Here is a tiny trained network, its code and every weight. The questions are about switching its units off for an input and a target symbol, where a switched-off unit gives its printed mean instead of its output.

import numpy as np


def w(rows, s, z=0):
    codes = np.array(rows[::2]) - 128.0
    scale = np.full(codes.shape[1], s)
    scale[-1] = z or s
    return codes * scale


def f(y):
    return y / 2 * (1 + np.tanh(0.7978845608 * (y + 0.044715 * y**3)))


def softmax(a):
    e = np.exp(a - a.max(-1, keepdims=True))
    return e / e.sum(-1, keepdims=True)


def log_softmax(a):
    a = a - a.max(-1, keepdims=True)
    return a - np.log(np.exp(a).sum(-1, keepdims=True))


def net(x, mask):
    ids = ['ΔΞΨΩβγεζμστφ'.index(c) for c in x.split()]
    T = len(ids)
    res = E[ids] + P[:T]
    r = res
    for j in range(3):
        rows = slice(2 * j, 2 * j + 2)
        q, k, v = (r @ M[0][rows].T for M in (Q, K, V))
        z = softmax(np.where(np.tri(T) > 0, q @ k.T / 2**0.5, -1e9)) @ v
        o = O[0][rows]
        res = res + np.where(mask[j], z, o[:, -1]) @ o[:, :-1]
    y = f(res @ A[0][:, :-1].T + A[0][:, -1])
    res = res + np.where(mask[3:19], y, B[0][:, -1]) @ B[0][:, :-1]
    return log_softmax(res[-1] @ U[:, :-1].T + U[:, -1])


Q, K, V, O, A, B = {}, {}, {}, {}, {}, {}
E = w([
[114,68,149,143],'Δ',
[122,115,243,94],'Ξ',
[126,160,122,69],'Ψ',
[205,141,205,35],'Ω',
[202,119,71,92],'β',
[161,130,67,123],'γ',
[110,167,119,73],'ε',
[33,123,116,129],'ζ',
[172,235,78,164],'μ',
[95,190,7,151],'σ',
[124,145,113,34],'τ',
[129,189,125,122],'φ',
],0.021)
P = w([
[85,251,179,75],'0',
[125,123,117,137],'1',
[127,126,119,138],'2',
[128,128,118,139],'3',
[125,133,121,142],'4',
[130,134,118,142],'5',
[131,138,116,143],'6',
[132,139,118,147],'7',
[127,144,118,146],'8',
[132,143,119,148],'9',
[132,151,115,152],'10',
],0.016)
Q[0] = w([
[61,105,112,184],'head 0',
[139,60,139,190],'head 0',
[155,156,254,124],'head 1',
[105,245,106,80],'head 1',
[127,227,164,62],'head 2',
[90,148,36,106],'head 2',
],0.016)
K[0] = w([
[3,48,166,124],'head 0',
[219,2,81,173],'head 0',
[98,67,249,55],'head 1',
[81,244,195,81],'head 1',
[77,217,240,53],'head 2',
[55,234,4,146],'head 2',
],0.0095)
V[0] = w([
[83,153,243,114],'head 0',
[245,107,95,62],'head 0',
[84,77,64,5],'head 1',
[248,107,164,106],'head 1',
[89,26,125,47],'head 2',
[164,182,21,254],'head 2',
],0.0096)
O[0] = w([
[95,179,160,147,220],'head 0',
[160,137,96,67,111],'head 0',
[60,111,96,8,152],'head 1',
[216,215,148,99,83],'head 1',
[57,150,150,23,2],'head 2',
[137,64,59,136,110],'head 2',
],0.011,0.0071)
A[0] = w([
[118,64,74,120,64],'neuron 0',
[100,85,226,75,85],'neuron 1',
[175,179,61,52,254],'neuron 2',
[131,131,205,145,191],'neuron 3',
[111,134,138,51,126],'neuron 4',
[226,146,189,72,174],'neuron 5',
[96,208,56,144,79],'neuron 6',
[247,73,92,161,106],'neuron 7',
[198,71,140,81,124],'neuron 8',
[126,86,67,79,97],'neuron 9',
[198,171,149,85,142],'neuron 10',
[109,245,84,149,219],'neuron 11',
[126,90,28,145,111],'neuron 12',
[122,81,62,183,53],'neuron 13',
[58,2,133,166,167],'neuron 14',
[190,85,79,87,72],'neuron 15',
],0.0095,0.0072)
B[0] = w([
[149,87,237,106,193],'neuron 0',
[176,88,126,99,173],'neuron 1',
[165,10,48,139,225],'neuron 2',
[139,54,126,204,193],'neuron 3',
[40,112,162,173,174],'neuron 4',
[137,188,87,180,228],'neuron 5',
[78,130,198,82,169],'neuron 6',
[42,172,67,96,226],'neuron 7',
[90,186,197,212,152],'neuron 8',
[92,123,143,181,172],'neuron 9',
[152,182,73,126,212],'neuron 10',
[96,2,131,39,244],'neuron 11',
[246,94,190,81,245],'neuron 12',
[186,182,225,113,238],'neuron 13',
[160,234,81,91,248],'neuron 14',
[56,212,170,191,168],'neuron 15',
],0.0056,0.016)
U = w([
[115,59,132,123,141],'Δ',
[100,162,173,124,24],'Ξ',
[98,122,130,94,113],'Ψ',
[112,228,91,46,5],'Ω',
[96,144,27,111,138],'β',
[152,2,89,114,216],'γ',
[82,115,130,118,217],'ε',
[39,219,72,140,119],'ζ',
[117,189,99,167,117],'μ',
[182,106,167,74,138],'σ',
[107,111,124,51,44],'τ',
[94,67,124,190,166],'φ',
],0.0088,0.003)

Each question gives the input, a string of symbols that net reads in full, and the target symbol t.
The units are the heads (2 rows each of Q, K, V and O) and the neurons (one row each of A and B). Each row of codes is followed by its name. A weight is (code - 128) times the scale printed after its matrix; where a second scale follows, it is the last column's (O, A, B and U).
mask holds one flag per unit, heads first, then neurons. A switched-off unit (its flag False) gives its mean, the last column of its rows in O or B, instead of its output. The means were averaged over made-up inputs and are rounded, as every weight is.
A unit's drop is (log p(t) with every unit on - log p(t) with that unit switched off) / (log p(t) with every unit on - log p(t) with every unit switched off).
The circuit of an input: a set's keep is (log p(t) with only the set's units on - log p(t) with every unit switched off) / (log p(t) with every unit on - log p(t) with every unit switched off). Starting from the 12 units with the biggest drops (on a tie, the unit counted first), units are removed one at a time, each time the one whose removal leaves the highest keep (on an exact tie, the one counted first), for as long as the keep stays at least 0.8.
units of the circuit, in order: the units of the circuit, biggest drop first
top k neurons: the k neurons with the biggest drops, biggest first
heads that matter: for each layer, one digit per head in row order, 1 if its drop is at least 0.15 and else 0, layers parted by /
input Ω Ψ μ Ψ τ μ, target Ω: top 2 neurons => (neuron 10; neuron 5)
input μ γ Ω ε γ Ω φ σ μ φ, target μ: top neuron => (neuron 7)
input σ τ ζ Ω φ μ γ φ τ, target σ: top 4 neurons => (neuron 12; neuron 13; neuron 0; neuron 14)
input β β γ γ μ γ τ ε μ β β, target μ: top 2 neurons => (neuron 7; neuron 15)
input β Δ ζ Ψ, target β: top 2 neurons => (neuron 12; neuron 2)
input τ ε σ, target σ: top 3 neurons => (neuron 12; neuron 13; neuron 0)
input ζ Ψ τ φ γ Ψ, target ζ: units of the circuit, in order => (head 1; neuron 14; head 0)
input ε ζ β, target β: top 2 neurons => (neuron 2; neuron 13)
input μ ζ β β ζ σ, target σ: heads that matter => 001
input ζ Ξ Ω γ Ξ ζ Ξ φ ζ Ψ μ, target ζ: units of the circuit, in order => (neuron 12; head 0)
input μ γ τ Ξ γ ε ζ, target μ: heads that matter => 011
input Ω γ σ Ψ Ψ τ γ, target σ: heads that matter => 011
input φ τ ε τ ζ β γ τ ε τ, target φ: heads that matter => 111
input ε ζ μ ζ Ξ ζ φ φ Ω, target μ: heads that matter => 010
input β Ξ σ ζ Ψ Ψ μ, target β: units of the circuit, in order => (head 0; neuron 13)
input φ Ψ μ φ μ μ, target φ: heads that matter => 110
input τ Δ ε Ξ σ γ φ ε μ μ, target τ: heads that matter => 011
input σ ε Ψ φ, target σ: top neuron => (neuron 12)
input ε ζ φ β Ξ γ τ β ε β γ, target γ: heads that matter => 001
input β Ω Δ τ τ, target β: heads that matter => 110
input Ω ε Ξ Ξ γ ε Ω, target Ω: heads that matter => 111
input γ ζ φ μ Ω Ξ γ, target μ: top 3 neurons => (neuron 7; neuron 11; neuron 15)
input γ Ψ γ σ σ β, target σ: top 2 neurons => (neuron 12; neuron 0)
input τ ε Δ φ β μ τ γ ε, target τ: heads that matter => 011
input ζ σ μ τ β μ γ ζ σ τ, target ζ: top 4 neurons => (neuron 12; neuron 11; neuron 14; neuron 2)
input φ Ψ σ Δ Ω ε ζ, target σ: top 2 neurons => (neuron 12; neuron 14)
input γ ε γ β γ τ φ μ, target γ: top 2 neurons => (neuron 14; neuron 11)
input Ω φ β γ μ ε μ ε γ ζ, target μ: top 2 neurons => (neuron 14; neuron 11)
input τ γ τ ζ τ σ Ψ, target τ: heads that matter => 011
